Below is a small trained network, with its code and all its weights. Each question gives an input and a target symbol and asks what happens when units are switched off, that is, made to give their printed mean instead of their output.

import numpy as np


def w(rows, s, z=0):
    codes = np.array(rows[::2]) - 128.0
    scale = np.full(codes.shape[1], s)
    scale[-1] = z or s
    return codes * scale


def norm(h):
    return h / np.sqrt((h * h).mean(-1, keepdims=True) + 1e-5)


def softmax(a):
    e = np.exp(a - a.max(-1, keepdims=True))
    return e / e.sum(-1, keepdims=True)


def log_softmax(a):
    a = a - a.max(-1, keepdims=True)
    return a - np.log(np.exp(a).sum(-1, keepdims=True))


def net(x, mask):
    ids = ['Φαγεζτψ'.index(c) for c in x.split()]
    T = len(ids)
    res = E[ids] + P[:T]
    u = 0
    for l in range(3):
        r = norm(res)
        for j in range(2):
            rows = slice(4 * j, 4 * j + 4)
            q, k, v = (r @ M[l][rows].T for M in (Q, K, V))
            z = softmax(np.where(np.tri(T) > 0, q @ k.T / 4**0.5, -1e9)) @ v
            o = O[l][rows]
            res = res + np.where(mask[u + j], z, o[:, -1]) @ o[:, :-1]
        u += 2
    return log_softmax(norm(res)[-1] @ U[:, :-1].T + U[:, -1])


Q, K, V, O = {}, {}, {}, {}
E = w([
[211,111,87,182,215,2,139],'Φ',
[162,11,79,80,159,242,140],'α',
[154,133,43,106,8,97,218],'γ',
[66,227,86,206,165,206,122],'ε',
[116,33,178,212,53,89,55],'ζ',
[26,135,173,71,187,93,232],'τ',
[224,199,233,73,118,190,91],'ψ',
],0.0064)
P = w([
[151,144,154,153,129,142,132],'0',
[103,160,129,118,128,123,87],'1',
[149,132,172,166,130,139,166],'2',
[89,160,102,88,124,107,60],'3',
[163,119,171,196,129,157,195],'4',
[71,160,80,58,131,96,46],'5',
[174,109,185,214,134,160,230],'6',
[71,152,69,40,136,94,16],'7',
[187,99,189,230,127,164,254],'8',
],0.0057)
Q[0] = w([
[125,124,88,137,116,140,160],'0.h1',
[135,165,113,101,108,158,150],'0.h1',
[153,137,172,110,137,119,135],'0.h1',
[146,112,132,96,110,96,143],'0.h1',
[169,120,165,141,97,133,218],'0.h2',
[146,107,194,135,155,102,136],'0.h2',
[172,131,158,247,120,163,176],'0.h2',
[156,166,125,122,83,90,88],'0.h2',
],0.012)
K[0] = w([
[157,130,175,130,132,125,74],'0.h1',
[105,61,142,158,168,81,76],'0.h1',
[59,116,62,148,137,155,121],'0.h1',
[101,150,144,179,157,167,123],'0.h1',
[152,109,172,255,144,158,182],'0.h2',
[145,159,96,178,72,176,203],'0.h2',
[173,84,188,166,143,175,255],'0.h2',
[63,91,56,88,191,163,110],'0.h2',
],0.0081)
V[0] = w([
[99,156,61,191,197,145,154],'0.h1',
[109,117,50,120,60,110,115],'0.h1',
[90,165,183,189,76,133,123],'0.h1',
[151,185,156,93,133,48,211],'0.h1',
[141,126,218,36,224,76,155],'0.h2',
[106,243,107,187,136,24,171],'0.h2',
[220,169,188,119,1,87,90],'0.h2',
[143,226,152,183,195,246,62],'0.h2',
],0.0043)
O[0] = w([
[86,162,59,174,210,147,121,118],'0.h1',
[121,101,93,160,70,117,138,83],'0.h1',
[78,178,162,151,91,124,110,182],'0.h1',
[159,164,128,97,130,62,161,127],'0.h1',
[143,167,171,129,2,73,121,113],'0.h2',
[171,88,104,157,90,232,63,142],'0.h2',
[130,180,3,190,82,117,143,200],'0.h2',
[161,25,82,88,99,101,157,254],'0.h2',
],0.0052,0.0037)
Q[1] = w([
[75,84,121,56,214,29,81],'1.h1',
[133,122,162,84,130,60,3],'1.h1',
[118,114,156,180,204,178,125],'1.h1',
[125,126,130,140,94,81,144],'1.h1',
[53,55,43,137,116,154,95],'1.h2',
[129,131,85,134,151,139,114],'1.h2',
[154,178,128,126,146,181,173],'1.h2',
[189,175,198,1,134,40,57],'1.h2',
],0.0043)
K[1] = w([
[134,237,197,50,53,179,95],'1.h1',
[128,182,93,18,75,203,147],'1.h1',
[177,103,113,171,33,91,99],'1.h1',
[117,149,125,155,168,149,139],'1.h1',
[68,132,139,85,45,43,82],'1.h2',
[94,101,132,90,111,119,126],'1.h2',
[159,85,141,100,185,174,135],'1.h2',
[56,55,130,252,147,85,233],'1.h2',
],0.004)
V[1] = w([
[83,112,138,144,153,32,47],'1.h1',
[129,92,84,143,97,121,111],'1.h1',
[188,129,203,245,144,172,206],'1.h1',
[113,168,124,80,141,116,123],'1.h1',
[152,109,98,53,160,126,1],'1.h2',
[100,149,149,153,101,120,223],'1.h2',
[134,224,136,63,174,142,26],'1.h2',
[143,90,130,141,109,125,130],'1.h2',
],0.0028)
O[1] = w([
[150,171,122,186,126,162,208,3],'1.h1',
[124,101,125,103,139,130,155,165],'1.h1',
[75,169,134,60,140,172,63,235],'1.h1',
[143,132,120,171,136,116,120,88],'1.h1',
[253,168,154,76,102,107,124,113],'1.h2',
[57,108,106,183,157,130,142,120],'1.h2',
[226,184,215,160,139,142,95,151],'1.h2',
[129,115,105,118,129,129,126,136],'1.h2',
],0.003,0.0011)
Q[2] = w([
[41,137,68,52,136,76,110],'2.h1',
[148,65,102,183,166,77,118],'2.h1',
[126,175,114,87,121,239,226],'2.h1',
[137,74,190,244,110,105,255],'2.h1',
[184,107,106,132,137,100,177],'2.h2',
[71,142,111,127,94,162,94],'2.h2',
[128,132,161,142,111,103,133],'2.h2',
[85,114,170,117,177,113,106],'2.h2',
],0.0076)
K[2] = w([
[138,139,107,65,116,120,2],'2.h1',
[123,185,164,95,80,186,155],'2.h1',
[160,90,181,234,126,61,116],'2.h1',
[202,108,184,182,122,196,204],'2.h1',
[142,99,141,128,122,155,175],'2.h2',
[117,127,140,122,141,94,35],'2.h2',
[131,146,122,116,137,100,168],'2.h2',
[99,164,67,130,121,125,120],'2.h2',
],0.0079)
V[2] = w([
[131,198,135,2,106,249,194],'2.h1',
[215,134,53,95,186,85,180],'2.h1',
[73,117,63,111,75,108,195],'2.h1',
[153,48,147,121,94,90,83],'2.h1',
[145,106,121,162,169,117,123],'2.h2',
[89,139,100,109,129,164,132],'2.h2',
[118,112,72,152,161,140,133],'2.h2',
[156,107,141,157,91,103,109],'2.h2',
],0.0043)
O[2] = w([
[89,200,81,49,79,253,224,249],'2.h1',
[5,113,168,174,79,159,110,137],'2.h1',
[149,177,161,125,204,213,125,129],'2.h1',
[126,166,127,193,146,43,139,81],'2.h1',
[113,110,146,130,103,88,112,91],'2.h2',
[168,142,157,100,114,126,158,134],'2.h2',
[133,115,171,93,110,84,135,110],'2.h2',
[109,101,106,142,164,138,130,162],'2.h2',
],0.004,0.0015)
U = w([
[182,135,89,162,212,33,123,141],'Φ',
[147,2,108,66,160,161,125,77],'α',
[112,144,36,128,54,94,192,172],'γ',
[82,192,97,180,194,215,101,69],'ε',
[84,68,173,186,72,99,60,111],'ζ',
[45,150,203,81,181,80,186,4],'τ',
[191,166,204,78,92,141,90,254],'ψ',
],0.0082,0.0012)

Each question gives the input, a string of symbols that net reads in full, and the target symbol t.
The units are the heads (4 rows each of Q, K, V and O). Each row of codes is followed by its name. A weight is (code - 128) times the scale printed after its matrix; where a second scale follows, it is the last column's (O and U).
mask holds one flag per head, layer by layer. A switched-off head (its flag False) gives its mean, the last column of its rows in O, instead of its output. The means were averaged over made-up inputs and are rounded, as every weight is.
A unit's drop is (log p(t) with every unit on - log p(t) with that unit switched off) / (log p(t) with every unit on - log p(t) with every unit switched off).
The circuit of an input: a set's keep is (log p(t) with only the set's units on - log p(t) with every unit switched off) / (log p(t) with every unit on - log p(t) with every unit switched off). Starting from all 6 units, units are removed one at a time, each time the one whose removal leaves the highest keep (on an exact tie, the one counted first), for as long as the keep stays at least 0.8.
units of the circuit, in order: the units of the circuit, biggest drop first
most important unit: the unit with the biggest drop
heads that matter: for each layer, one digit per head in row order, 1 if its drop is at least 0.15 and else 0, layers parted by /
drop of u: that unit's drop, to one decimal
input γ γ ψ α γ ψ, target τ: heads that matter => 01 / 01 / 00
input ψ γ ζ ψ ε γ Φ ψ, target ε: units of the circuit, in order => (0.h2 1.h2)
input ψ ε ε α ζ γ ζ Φ ε, target Φ: heads that matter => 00 / 00 / 10
input ζ α ψ, target Φ: units of the circuit, in order => (2.h1)
input ζ γ α Φ ψ ε α ε, target α: units of the circuit, in order => (0.h2 2.h1)
input α ψ ψ ζ τ γ, target Φ: units of the circuit, in order => (2.h1 0.h2)
input ψ α ε γ, target τ: heads that matter => 01 / 00 / 00
input ψ γ α α ε ψ Φ, target α: units of the circuit, in order => (0.h2 2.h1)
input ε α ψ, target α: heads that matter => 11 / 00 / 00
input α α τ ψ, target τ: heads that matter => 01 / 00 / 00
input Φ ε ψ ψ ε ψ, target γ: heads that matter => 01 / 00 / 10
input ψ α ε γ ζ ψ γ Φ Φ, target ε: heads that matter => 01 / 00 / 10
input γ ε ψ, target ε: units of the circuit, in order => (0.h1 0.h2)
input ε γ τ γ, target ε: most important unit => 0.h2
input ψ ε ε ζ, target α: heads that matter => 01 / 00 / 10
input ζ ψ γ ψ ψ ε α γ, target α: heads that matter => 01 / 00 / 00
input ψ ζ Φ α ε, target ζ: heads that matter => 01 / 00 / 10
input ε ε ψ Φ γ ε, target ζ: units of the circuit, in order => (2.h1 0.h2)
input ψ ψ ψ α ε, target γ: heads that matter => 01 / 00 / 00
input γ γ ε γ, target ε: units of the circuit, in order => (0.h2)
input ψ Φ ζ ψ, target ζ: drop of 2.h1 => 0.8
input ψ ψ γ ψ ψ α, target γ: drop of 1.h2 => 0.0
input ε ζ ε α ψ ψ ψ Φ α, target γ: drop of 2.h1 => 0.4
input α γ γ, target τ: drop of 0.h2 => 0.9
